Below are the code and all the weights of a small trained network. Each question names an input and a target symbol and asks about switching units off, where a switched-off unit gives its printed mean instead of its output.

import numpy as np


def w(rows, s, z=0):
    codes = np.array(rows[::2]) - 128.0
    scale = np.full(codes.shape[1], s)
    scale[-1] = z or s
    return codes * scale


def f(y):
    return np.maximum(y, 0)


def softmax(a):
    e = np.exp(a - a.max(-1, keepdims=True))
    return e / e.sum(-1, keepdims=True)


def log_softmax(a):
    a = a - a.max(-1, keepdims=True)
    return a - np.log(np.exp(a).sum(-1, keepdims=True))


def net(x, mask):
    ids = ['αζμξτφψ'.index(c) for c in x.split()]
    T = len(ids)
    res = E[ids] + P[:T]
    u = 0
    for l in range(2):
        q, k, v = (res @ M[l].T for M in (Q, K, V))
        z = softmax(np.where(np.tri(T) > 0, q @ k.T / 2**0.5, -1e9)) @ v
        res = res + np.where(mask[u], z, O[l][:, -1]) @ O[l][:, :-1]
        u += 1
        y = f(res @ A[l][:, :-1].T + A[l][:, -1])
        res = res + np.where(mask[u : u + 12], y, B[l][:, -1]) @ B[l][:, :-1]
        u += 12
    return log_softmax(res[-1] @ U[:, :-1].T + U[:, -1])


Q, K, V, O, A, B = {}, {}, {}, {}, {}, {}
E = w([
[163,127,191,152],'α',
[172,55,30,22],'ζ',
[100,231,130,57],'μ',
[214,174,124,212],'ξ',
[127,122,220,176],'τ',
[217,56,103,105],'φ',
[124,1,86,196],'ψ',
],0.0087)
P = w([
[253,166,212,119],'0',
[198,154,64,158],'1',
[168,148,74,150],'2',
[151,137,75,144],'3',
[141,143,91,133],'4',
[128,134,110,130],'5',
[117,131,110,133],'6',
[107,114,110,125],'7',
[97,117,122,122],'8',
[85,113,121,122],'9',
[81,115,117,125],'10',
],0.0042)
Q[0] = w([
[10,97,224,97],'0.h0',
[116,194,148,116],'0.h0',
],0.014)
K[0] = w([
[4,186,65,131],'0.h0',
[153,190,118,78],'0.h0',
],0.016)
V[0] = w([
[159,175,134,78],'0.h0',
[74,245,88,82],'0.h0',
],0.011)
O[0] = w([
[216,113,107,101,251],'0.h0',
[219,156,2,193,57],'0.h0',
],0.0071,0.0018)
A[0] = w([
[227,9,49,162,145],'0.n0',
[219,84,47,113,110],'0.n1',
[38,54,120,193,2],'0.n2',
[172,152,128,153,65],'0.n3',
[148,97,49,203,211],'0.n4',
[163,254,128,107,134],'0.n5',
[122,45,166,218,67],'0.n6',
[227,134,55,102,150],'0.n7',
[172,96,59,102,197],'0.n8',
[243,79,106,173,28],'0.n9',
[133,55,138,63,184],'0.n10',
[155,190,185,232,221],'0.n11',
],0.0085,0.0023)
B[0] = w([
[167,192,224,115,204],'0.n0',
[60,84,95,116,203],'0.n1',
[168,125,9,68,145],'0.n2',
[149,95,111,143,163],'0.n3',
[99,218,136,137,193],'0.n4',
[214,161,89,71,224],'0.n5',
[149,186,69,29,163],'0.n6',
[81,87,90,98,237],'0.n7',
[72,113,163,157,196],'0.n8',
[152,45,121,119,186],'0.n9',
[158,144,200,177,175],'0.n10',
[82,61,238,127,254],'0.n11',
],0.015,0.0049)
Q[1] = w([
[103,71,73,176],'1.h0',
[132,83,249,57],'1.h0',
],0.021)
K[1] = w([
[29,74,97,243],'1.h0',
[156,55,193,3],'1.h0',
],0.015)
V[1] = w([
[251,71,99,137],'1.h0',
[88,8,57,111],'1.h0',
],0.015)
O[1] = w([
[97,248,91,103,255],'1.h0',
[144,179,114,217,228],'1.h0',
],0.018,0.0086)
A[1] = w([
[149,159,193,156,181],'1.n0',
[118,90,147,171,89],'1.n1',
[110,114,205,135,255],'1.n2',
[163,182,114,69,145],'1.n3',
[129,167,118,127,76],'1.n4',
[120,120,162,92,51],'1.n5',
[129,78,163,186,110],'1.n6',
[149,159,106,112,112],'1.n7',
[85,64,2,121,117],'1.n8',
[112,152,157,87,170],'1.n9',
[130,76,182,144,71],'1.n10',
[129,138,117,172,74],'1.n11',
],0.015,0.0041)
B[1] = w([
[81,146,30,120,221],'1.n0',
[97,135,201,163,147],'1.n1',
[146,70,15,227,188],'1.n2',
[184,136,205,219,251],'1.n3',
[137,107,131,50,233],'1.n4',
[55,23,155,105,170],'1.n5',
[71,155,228,169,159],'1.n6',
[159,173,119,88,209],'1.n7',
[3,230,61,74,151],'1.n8',
[203,88,129,142,199],'1.n9',
[148,243,135,10,182],'1.n10',
[101,57,202,96,191],'1.n11',
],0.016,0.02)
U = w([
[180,60,75,3,8],'α',
[38,118,206,213,5],'ζ',
[66,181,75,13,171],'μ',
[198,132,196,105,238],'ξ',
[75,94,232,52,27],'τ',
[130,48,177,167,45],'φ',
[128,82,50,183,221],'ψ',
],0.0042,0.0024)

Each question gives the input, a string of symbols that net reads in full, and the target symbol t.
The units are the heads (2 rows each of Q, K, V and O) and the neurons (one row each of A and B). Each row of codes is followed by its name. A weight is (code - 128) times the scale printed after its matrix; where a second scale follows, it is the last column's (O, A, B and U).
mask holds one flag per unit, layer by layer, with each layer's heads first. A switched-off unit (its flag False) gives its mean, the last column of its rows in O or B, instead of its output. The means were averaged over made-up inputs and are rounded, as every weight is.
A unit's drop is (log p(t) with every unit on - log p(t) with that unit switched off) / (log p(t) with every unit on - log p(t) with every unit switched off).
The circuit of an input: a set's keep is (log p(t) with only the set's units on - log p(t) with every unit switched off) / (log p(t) with every unit on - log p(t) with every unit switched off). Starting from the 12 units with the biggest drops (on a tie, the unit counted first), units are removed one at a time, each time the one whose removal leaves the highest keep (on an exact tie, the one counted first), for as long as the keep stays at least 0.8.
units of the circuit, in order: the units of the circuit, biggest drop first
unit that matters most: the unit with the biggest drop
k most important neurons: the k neurons with the biggest drops, biggest first
top k neurons in layer l: the k neurons of layer l with the biggest drops, biggest first
input τ ξ φ ξ μ τ ζ μ ξ ξ ξ, target τ: units of the circuit, in order : 1.h0, 1.n6, 0.n11
input α μ ξ, target α: top 3 neurons in layer 0 : 0.n11, 0.n7, 0.n1
input ζ ψ μ ξ φ ξ ζ ξ ζ, target ζ: most important neuron : 0.n1
input ψ ζ α ξ ζ μ ξ ξ, target ψ: 4 most important neurons : 0.n2, 0.n6, 0.n5, 0.n10
input ζ α τ, target ζ: units of the circuit, in order : 0.n1, 1.h0, 1.n6
input ψ τ ψ, target μ: 3 most important neurons : 0.n5, 1.n8, 0.n0
input α ζ ξ μ τ ζ φ, target α: units of the circuit, in order : 0.n11, 1.h0, 0.h0, 1.n3
input μ τ ψ ξ ζ ξ ξ, target μ: units of the circuit, in order : 0.h0, 0.n5, 1.h0
input τ ξ τ ψ α α ξ φ, target τ: units of the circuit, in order : 1.h0, 0.h0, 1.n6, 0.n11
input τ ξ ξ τ, target τ: units of the circuit, in order : 1.h0, 0.h0, 1.n6
input ζ ξ ξ ξ α ξ ψ, target ξ: 3 most important neurons : 0.n2, 1.n3, 0.n6
input μ ψ τ τ α τ, target μ: 3 most important neurons : 0.n7, 0.n1, 0.n9
input α ξ ξ ξ μ ζ ζ, target α: 4 most important neurons : 0.n11, 0.n0, 0.n7, 0.n5
input τ α φ ξ ξ ξ ψ, target ξ: 4 most important neurons : 0.n2, 0.n6, 0.n7, 0.n1
input ξ ξ ψ μ, target ξ: unit that matters most : 1.n3
input φ ψ ζ, target φ: 4 most important neurons : 0.n11, 0.n10, 0.n5, 1.n5
input α α ξ ξ ζ ξ τ ψ α ξ α, target α: top 2 neurons in layer 0 : 0.n11, 0.n5
input μ ξ ξ ζ τ, target μ: top 3 neurons in layer 0 : 0.n7, 0.n1, 0.n5
input α ξ μ ξ ξ ξ, target α: 2 most important neurons : 0.n7, 0.n1
input ξ τ ξ τ ψ μ ψ, target μ: top 2 neurons in layer 0 : 0.n2, 0.n11
input φ μ ξ ξ α, target φ: top 2 neurons in layer 0 : 0.n5, 0.n10
input ξ ξ ξ φ ψ φ, target ξ: top neuron in layer 0 : 0.n11
input τ ψ ξ, target τ: 4 most important neurons : 1.n10, 0.n11, 1.n6, 0.n5
